Below is a small trained network, with its code and all its weights. Each question gives an input and a class and asks what happens when units are switched off, that is, made to give their printed mean instead of their output.

import numpy as np


def w(rows, s, z=0):
    codes = np.array(rows[::2]) - 128.0
    scale = np.full(codes.shape[1], s)
    scale[-1] = z or s
    return codes * scale


def f(y):
    return y / 2 * (1 + np.tanh(0.7978845608 * (y + 0.044715 * y**3)))


def log_softmax(a):
    a = a - a.max(-1, keepdims=True)
    return a - np.log(np.exp(a).sum(-1, keepdims=True))


def net(x, mask):
    res = np.array(x, float).reshape(1, 5) / 4 @ E
    y = f(res @ A[0][:, :-1].T + A[0][:, -1])
    res = res + np.where(mask, y, B[0][:, -1]) @ B[0][:, :-1]
    return log_softmax(res[-1] @ U[:, :-1].T + U[:, -1])


A, B = {}, {}
E = w([
[164,225,219,253],'x0',
[129,129,127,129],'x1',
[18,194,221,46],'x2',
[194,45,241,93],'x3',
[233,240,118,35],'x4',
],0.0043)
A[0] = w([
[23,166,206,60,85],'n0',
[194,175,110,93,115],'n1',
[92,60,63,27,83],'n2',
[223,80,34,201,99],'n3',
[38,175,190,77,80],'n4',
[246,65,55,200,76],'n5',
[221,25,255,80,37],'n6',
[61,61,144,185,88],'n7',
[132,133,143,154,110],'n8',
[83,95,143,165,88],'n9',
[44,54,143,193,92],'n10',
[30,63,132,219,91],'n11',
[35,163,196,67,58],'n12',
[46,163,206,67,118],'n13',
[57,78,139,194,80],'n14',
[139,133,125,93,119],'n15',
[58,223,10,168,59],'n16',
[230,56,74,178,66],'n17',
[114,81,86,58,95],'n18',
[177,186,130,74,54],'n19',
[180,53,242,89,26],'n20',
[155,132,182,149,28],'n21',
[136,182,165,189,71],'n22',
[110,134,105,146,25],'n23',
[92,78,158,177,30],'n24',
[143,200,205,234,86],'n25',
[226,212,115,45,87],'n26',
[178,170,121,92,95],'n27',
[216,202,103,67,65],'n28',
[175,78,198,106,61],'n29',
[60,213,17,160,13],'n30',
[94,164,108,132,26],'n31',
[126,147,142,154,117],'n32',
[65,65,138,180,89],'n33',
[156,161,125,91,67],'n34',
[153,190,195,223,90],'n35',
[63,207,26,154,4],'n36',
[160,166,196,205,67],'n37',
[184,187,115,74,110],'n38',
[161,95,150,124,75],'n39',
[100,61,67,35,79],'n40',
[137,182,175,202,90],'n41',
[61,48,153,185,58],'n42',
[107,42,66,7,77],'n43',
[196,189,118,73,82],'n44',
[132,145,144,154,108],'n45',
[139,160,165,181,115],'n46',
],0.0078,0.0019)
B[0] = w([
[72,198,63,186,227],'n0',
[127,152,183,132,166],'n1',
[226,126,98,147,231],'n2',
[51,196,66,166,227],'n3',
[78,169,63,168,202],'n4',
[60,208,56,184,227],'n5',
[54,2,111,49,222],'n6',
[131,150,200,129,181],'n7',
[138,131,120,128,125],'n8',
[134,140,161,130,143],'n9',
[136,158,215,127,202],'n10',
[139,151,233,115,220],'n11',
[82,182,71,175,202],'n12',
[71,177,71,161,216],'n13',
[140,150,193,117,177],'n14',
[135,135,136,126,136],'n15',
[82,20,121,62,218],'n16',
[63,168,63,160,203],'n17',
[183,124,109,140,181],'n18',
[124,151,185,131,159],'n19',
[67,50,116,76,183],'n20',
[144,103,119,114,120],'n21',
[174,119,100,133,152],'n22',
[121,115,132,119,111],'n23',
[132,137,169,114,139],'n24',
[226,116,67,132,208],'n25',
[132,156,247,133,226],'n26',
[129,140,175,135,151],'n27',
[130,159,221,131,195],'n28',
[101,83,120,88,150],'n29',
[86,35,118,69,195],'n30',
[112,108,111,114,119],'n31',
[142,122,117,131,129],'n32',
[132,156,190,125,175],'n33',
[126,138,158,133,133],'n34',
[211,122,86,139,193],'n35',
[88,43,119,79,182],'n36',
[186,113,96,124,166],'n37',
[129,147,193,123,176],'n38',
[111,115,116,114,125],'n39',
[216,126,94,143,219],'n40',
[185,119,93,138,166],'n41',
[127,148,206,122,182],'n42',
[243,119,75,140,252],'n43',
[131,149,200,133,177],'n44',
[142,126,119,135,127],'n45',
[165,126,107,128,147],'n46',
],0.031,0.0035)
U = w([
[41,222,46,176,94],'0',
[254,135,70,128,93],'1',
[119,189,236,105,68],'2',
[56,46,93,38,250],'3',
],0.0069,0.0013)

Each question gives the input, the list of numbers given to net, and the class t.
The units are the neurons (one row each of A and B). Each row of codes is followed by its name. A weight is (code - 128) times the scale printed after its matrix; where a second scale follows, it is the last column's (A, B and U).
mask holds one flag per neuron, in row order. A switched-off neuron (its flag False) gives its mean, the last column of its row in B, instead of its output. The means were averaged over made-up inputs and are rounded, as every weight is.
A unit's drop is (log p(t) with every unit on - log p(t) with that unit switched off) / (log p(t) with every unit on - log p(t) with every unit switched off).
The circuit of an input: a set's keep is (log p(t) with only the set's units on - log p(t) with every unit switched off) / (log p(t) with every unit on - log p(t) with every unit switched off). Starting from the 12 units with the biggest drops (on a tie, the unit counted first), units are removed one at a time, each time the one whose removal leaves the highest keep (on an exact tie, the one counted first), for as long as the keep stays at least 0.8.
units of the circuit, in order: the units of the circuit, biggest drop first
top k neurons: the k neurons with the biggest drops, biggest first
drop when u is switched off: that unit's drop, to one decimal
input [-5,-4,8,8,3], class 0: units of the circuit, in order => [n0]
input [6,-4,5,7,6], class 3: top 3 neurons => [n6, n20, n43]
input [4,-3,-8,8,2], class 0: top 3 neurons => [n5, n3, n17]
input [0,-3,-8,3,8], class 0: top 4 neurons => [n5, n3, n17, n11]
input [-7,6,6,1,-2], class 1: top 2 neurons => [n43, n2]
input [1,-8,-4,-5,5], class 2: top 3 neurons => [n6, n26, n28]
input [2,-6,2,-8,-6], class 3: top 3 neurons => [n16, n30, n36]
input [-4,-7,5,-7,5], class 3: top 3 neurons => [n16, n30, n36]
input [-7,-3,-7,7,5], class 0: top 4 neurons => [n5, n17, n3, n16]
input [4,8,-4,5,-3], class 3: top 2 neurons => [n6, n0]
input [7,6,-6,-6,0], class 1: top 2 neurons => [n25, n35]
input [-7,-8,5,6,2], class 1: top 3 neurons => [n43, n2, n40]
input [-5,0,3,5,7], class 2: drop when n26 is switched off => 0.1
input [-4,-6,-8,7,-4], class 0: drop when n33 is switched off => 0.0
input [-6,-5,5,-8,-8], class 2: units of the circuit, in order => [n11]
input [-5,2,-4,6,-5], class 3: drop when n20 is switched off => 0.5
